Below are the code and all the weights of a small trained network. Each question names an input and a target symbol and asks about switching units off, where a switched-off unit gives its printed mean instead of its output.

import numpy as np


def w(rows, s, z=0):
    codes = np.array(rows[::2]) - 128.0
    scale = np.full(codes.shape[1], s)
    scale[-1] = z or s
    return codes * scale


def norm(h):
    return h / np.sqrt((h * h).mean(-1, keepdims=True) + 1e-5)


def softmax(a):
    e = np.exp(a - a.max(-1, keepdims=True))
    return e / e.sum(-1, keepdims=True)


def log_softmax(a):
    a = a - a.max(-1, keepdims=True)
    return a - np.log(np.exp(a).sum(-1, keepdims=True))


def net(x, mask):
    ids = ['ΓΔΞΠΣΨΩαβεζηθμτφ'.index(c) for c in x.split()]
    T = len(ids)
    res = E[ids] + P[:T]
    u = 0
    for l in range(3):
        r = norm(res)
        for j in range(2):
            rows = slice(4 * j, 4 * j + 4)
            q, k, v = (r @ M[l][rows].T for M in (Q, K, V))
            z = softmax(np.where(np.tri(T) > 0, q @ k.T / 4**0.5, -1e9)) @ v
            o = O[l][rows]
            res = res + np.where(mask[u + j], z, o[:, -1]) @ o[:, :-1]
        u += 2
    return log_softmax(norm(res)[-1] @ U[:, :-1].T + U[:, -1])


Q, K, V, O = {}, {}, {}, {}
E = w([
[111,100,140,162,147,199,78],'Γ',
[154,112,135,133,190,155,143],'Δ',
[144,106,103,147,174,154,122],'Ξ',
[179,150,156,144,193,105,175],'Π',
[92,90,102,188,119,156,49],'Σ',
[128,84,84,127,171,135,101],'Ψ',
[162,130,110,162,179,87,178],'Ω',
[188,154,141,136,187,79,138],'α',
[3,135,186,148,142,121,106],'β',
[121,110,55,126,142,51,171],'ε',
[161,154,172,135,165,154,68],'ζ',
[166,162,104,105,121,47,138],'η',
[136,176,170,61,118,118,84],'θ',
[113,166,82,150,119,179,168],'μ',
[112,152,58,79,117,136,131],'τ',
[165,201,139,170,75,136,102],'φ',
],0.027)
P = w([
[236,99,141,68,96,140,226],'0',
[222,124,136,91,150,132,199],'1',
[202,145,140,98,158,122,181],'2',
[172,147,128,115,179,134,153],'3',
[159,159,120,128,185,128,139],'4',
[147,169,117,135,195,127,123],'5',
[132,181,115,140,199,124,109],'6',
[120,189,112,148,206,122,93],'7',
[108,202,107,156,216,116,82],'8',
[98,211,107,162,223,112,65],'9',
[85,219,105,175,239,104,56],'10',
[65,220,108,172,234,107,46],'11',
[52,232,113,179,252,100,37],'12',
],0.011)
Q[0] = w([
[123,54,165,75,16,129,148],'0.h1',
[167,210,130,153,178,56,57],'0.h1',
[185,95,215,38,63,153,178],'0.h1',
[118,34,147,150,112,79,76],'0.h1',
[74,134,193,90,255,56,123],'0.h2',
[170,49,65,176,46,129,98],'0.h2',
[139,96,120,81,89,124,122],'0.h2',
[141,214,73,119,180,138,97],'0.h2',
],0.0089)
K[0] = w([
[197,2,172,85,23,181,189],'0.h1',
[114,188,116,123,167,50,52],'0.h1',
[205,21,135,97,84,114,130],'0.h1',
[64,71,220,128,97,128,179],'0.h1',
[42,116,189,139,153,82,177],'0.h2',
[254,59,119,97,98,147,182],'0.h2',
[202,127,124,78,65,100,82],'0.h2',
[75,191,90,115,212,98,115],'0.h2',
],0.0087)
V[0] = w([
[150,114,138,135,55,98,91],'0.h1',
[159,142,143,174,126,107,187],'0.h1',
[96,1,130,173,164,75,105],'0.h1',
[104,101,200,129,96,150,188],'0.h1',
[44,107,195,105,158,110,174],'0.h2',
[79,93,126,171,154,128,116],'0.h2',
[48,158,138,38,133,114,125],'0.h2',
[136,97,218,161,168,93,98],'0.h2',
],0.0089)
O[0] = w([
[189,68,83,122,119,69,68,2],'0.h1',
[158,107,90,240,141,124,117,187],'0.h1',
[32,87,134,85,196,109,91,54],'0.h1',
[13,100,227,144,14,93,72,8],'0.h1',
[71,229,164,121,194,59,254,153],'0.h2',
[17,134,124,134,135,58,142,149],'0.h2',
[157,244,238,89,176,131,187,96],'0.h2',
[92,148,156,183,149,136,77,172],'0.h2',
],0.0066,0.0054)
Q[1] = w([
[85,193,171,107,85,109,146],'1.h1',
[45,160,136,134,178,210,157],'1.h1',
[180,208,64,148,249,138,71],'1.h1',
[146,92,160,136,165,156,108],'1.h1',
[215,127,92,121,69,150,160],'1.h2',
[127,200,45,203,232,149,153],'1.h2',
[30,52,152,97,141,105,175],'1.h2',
[170,216,92,138,251,130,84],'1.h2',
],0.016)
K[1] = w([
[92,55,205,137,124,175,176],'1.h1',
[98,166,117,210,202,153,113],'1.h1',
[65,221,101,137,125,99,116],'1.h1',
[139,118,50,184,123,106,130],'1.h1',
[195,83,94,91,7,185,93],'1.h2',
[141,239,94,141,172,137,86],'1.h2',
[122,22,170,121,174,120,141],'1.h2',
[108,211,68,152,149,113,112],'1.h2',
],0.017)
V[1] = w([
[142,172,87,50,134,126,127],'1.h1',
[113,111,14,69,114,91,133],'1.h1',
[84,124,121,167,155,110,197],'1.h1',
[155,128,118,201,54,11,138],'1.h1',
[58,60,84,189,173,132,140],'1.h2',
[127,128,204,143,207,163,25],'1.h2',
[159,161,133,253,79,123,39],'1.h2',
[41,156,134,174,68,211,207],'1.h2',
],0.012)
O[1] = w([
[124,171,102,133,110,221,178,207],'1.h1',
[77,138,108,139,63,138,198,128],'1.h1',
[162,101,94,129,162,91,156,252],'1.h1',
[69,164,89,145,138,85,89,75],'1.h1',
[92,29,86,156,145,114,110,69],'1.h2',
[162,92,183,67,9,103,155,107],'1.h2',
[213,124,107,223,55,26,135,239],'1.h2',
[86,119,223,247,174,148,192,23],'1.h2',
],0.015,0.0032)
Q[2] = w([
[171,123,37,222,181,150,251],'2.h1',
[82,117,91,53,107,182,96],'2.h1',
[169,80,102,35,146,39,212],'2.h1',
[81,175,94,61,117,69,101],'2.h1',
[213,115,146,166,119,71,155],'2.h2',
[103,126,79,149,213,186,101],'2.h2',
[91,110,66,164,129,147,213],'2.h2',
[96,157,136,120,131,88,108],'2.h2',
],0.013)
K[2] = w([
[1,146,160,162,117,47,215],'2.h1',
[124,83,68,67,152,178,106],'2.h1',
[149,144,120,67,182,41,212],'2.h1',
[178,136,45,138,165,86,133],'2.h1',
[181,151,71,156,125,152,167],'2.h2',
[59,152,134,166,142,86,204],'2.h2',
[79,68,87,153,79,139,183],'2.h2',
[126,183,141,163,127,121,84],'2.h2',
],0.013)
V[2] = w([
[130,167,63,190,97,187,197],'2.h1',
[236,99,28,167,206,155,97],'2.h1',
[112,112,161,175,109,157,45],'2.h1',
[233,124,46,214,148,151,136],'2.h1',
[50,85,254,111,135,148,94],'2.h2',
[39,186,155,103,215,134,54],'2.h2',
[177,73,67,177,114,188,95],'2.h2',
[112,47,4,128,152,213,180],'2.h2',
],0.0091)
O[2] = w([
[86,118,157,150,133,75,115,179],'2.h1',
[57,99,197,164,111,177,43,254],'2.h1',
[134,198,98,170,102,171,157,93],'2.h1',
[62,172,193,122,180,145,29,243],'2.h1',
[94,144,127,180,42,155,9,15],'2.h2',
[104,98,160,90,149,126,61,98],'2.h2',
[206,148,124,151,170,142,168,177],'2.h2',
[161,164,100,134,150,100,182,190],'2.h2',
],0.011,0.008)
U = w([
[125,74,92,81,119,200,168,143],'Γ',
[99,34,81,156,228,65,80,38],'Δ',
[217,125,86,81,178,88,26,59],'Ξ',
[84,158,183,97,117,112,108,150],'Π',
[76,252,49,95,131,123,68,131],'Σ',
[168,225,199,74,76,182,109,127],'Ψ',
[55,180,212,227,155,130,179,160],'Ω',
[86,204,137,85,162,252,181,102],'α',
[203,132,186,139,202,118,79,2],'β',
[210,75,194,151,147,229,94,78],'ε',
[108,114,130,160,71,165,115,218],'ζ',
[164,228,184,192,89,61,106,152],'η',
[182,95,99,172,147,206,166,112],'θ',
[114,41,99,106,84,131,121,201],'μ',
[192,116,186,103,34,72,130,191],'τ',
[21,138,59,89,142,75,199,153],'φ',
],0.012,0.0086)

Each question gives the input, a string of symbols that net reads in full, and the target symbol t.
The units are the heads (4 rows each of Q, K, V and O). Each row of codes is followed by its name. A weight is (code - 128) times the scale printed after its matrix; where a second scale follows, it is the last column's (O and U).
mask holds one flag per head, layer by layer. A switched-off head (its flag False) gives its mean, the last column of its rows in O, instead of its output. The means were averaged over made-up inputs and are rounded, as every weight is.
A unit's drop is (log p(t) with every unit on - log p(t) with that unit switched off) / (log p(t) with every unit on - log p(t) with every unit switched off).
The circuit of an input: a set's keep is (log p(t) with only the set's units on - log p(t) with every unit switched off) / (log p(t) with every unit on - log p(t) with every unit switched off). Starting from all 6 units, units are removed one at a time, each time the one whose removal leaves the highest keep (on an exact tie, the one counted first), for as long as the keep stays at least 0.8.
circuit, biggest first: the units of the circuit, biggest drop first
unit that matters most: the unit with the biggest drop
which heads matter: for each layer, one digit per head in row order, 1 if its drop is at least 0.15 and else 0, layers parted by /
input μ μ θ Ω φ Γ, target η: which heads matter	00 / 01 / 00
input Ξ α Ξ φ Ω Δ Π ε η Δ η θ, target Ψ: circuit, biggest first	(1.h2; 1.h1; 0.h1)
input η Ω Δ Δ Ω φ Π Δ Δ Δ, target ε: unit that matters most	0.h1
input θ Δ Δ, target Ψ: circuit, biggest first	(1.h2; 0.h2)
input Ξ β Ψ τ Δ, target α: which heads matter	10 / 01 / 11
input Π Ψ Δ Ω Δ μ Δ, target Ω: which heads matter	00 / 01 / 00
input Ξ Ω Δ α ε β Ψ φ, target τ: circuit, biggest first	(1.h2; 2.h1)
input ζ τ Γ Γ, target α: which heads matter	01 / 11 / 00
input β Ξ Σ ε ζ, target Ψ: circuit, biggest first	(1.h2; 0.h2; 2.h2)
input α μ Ω Ω β ε Δ ζ, target Ψ: circuit, biggest first	(1.h2; 0.h2)
input η η ε μ Δ Δ Δ Δ, target ε: which heads matter	11 / 11 / 00
input Δ θ μ Δ Γ Δ Δ Δ β φ, target τ: which heads matter	01 / 01 / 10
input Δ Γ η η Ψ, target Σ: which heads matter	00 / 11 / 00
input μ Δ η Ω, target Σ: circuit, biggest first	(1.h2; 1.h1)
input φ Ω μ β Ω Ψ Ψ, target μ: circuit, biggest first	(1.h2; 2.h2; 2.h1; 0.h2)
input Δ Π Ω Σ μ Γ, target Ω: circuit, biggest first	(1.h2)
input Ξ Δ ε Ω Σ μ α, target Ω: which heads matter	00 / 01 / 00
input Γ Ω Δ α, target Ξ: circuit, biggest first	(1.h2; 0.h2)
input Δ φ Δ Δ α τ μ Ω, target α: which heads matter	00 / 11 / 00
input Ψ Γ Δ τ θ, target α: unit that matters most	1.h2
input μ Δ ε Δ, target φ: which heads matter	10 / 10 / 00
input Δ η μ ε Ω τ, target α: circuit, biggest first	(1.h2; 1.h1)
input Ω Δ Ω α ε μ μ Π Ω ε θ, target Ψ: which heads matter	00 / 01 / 00
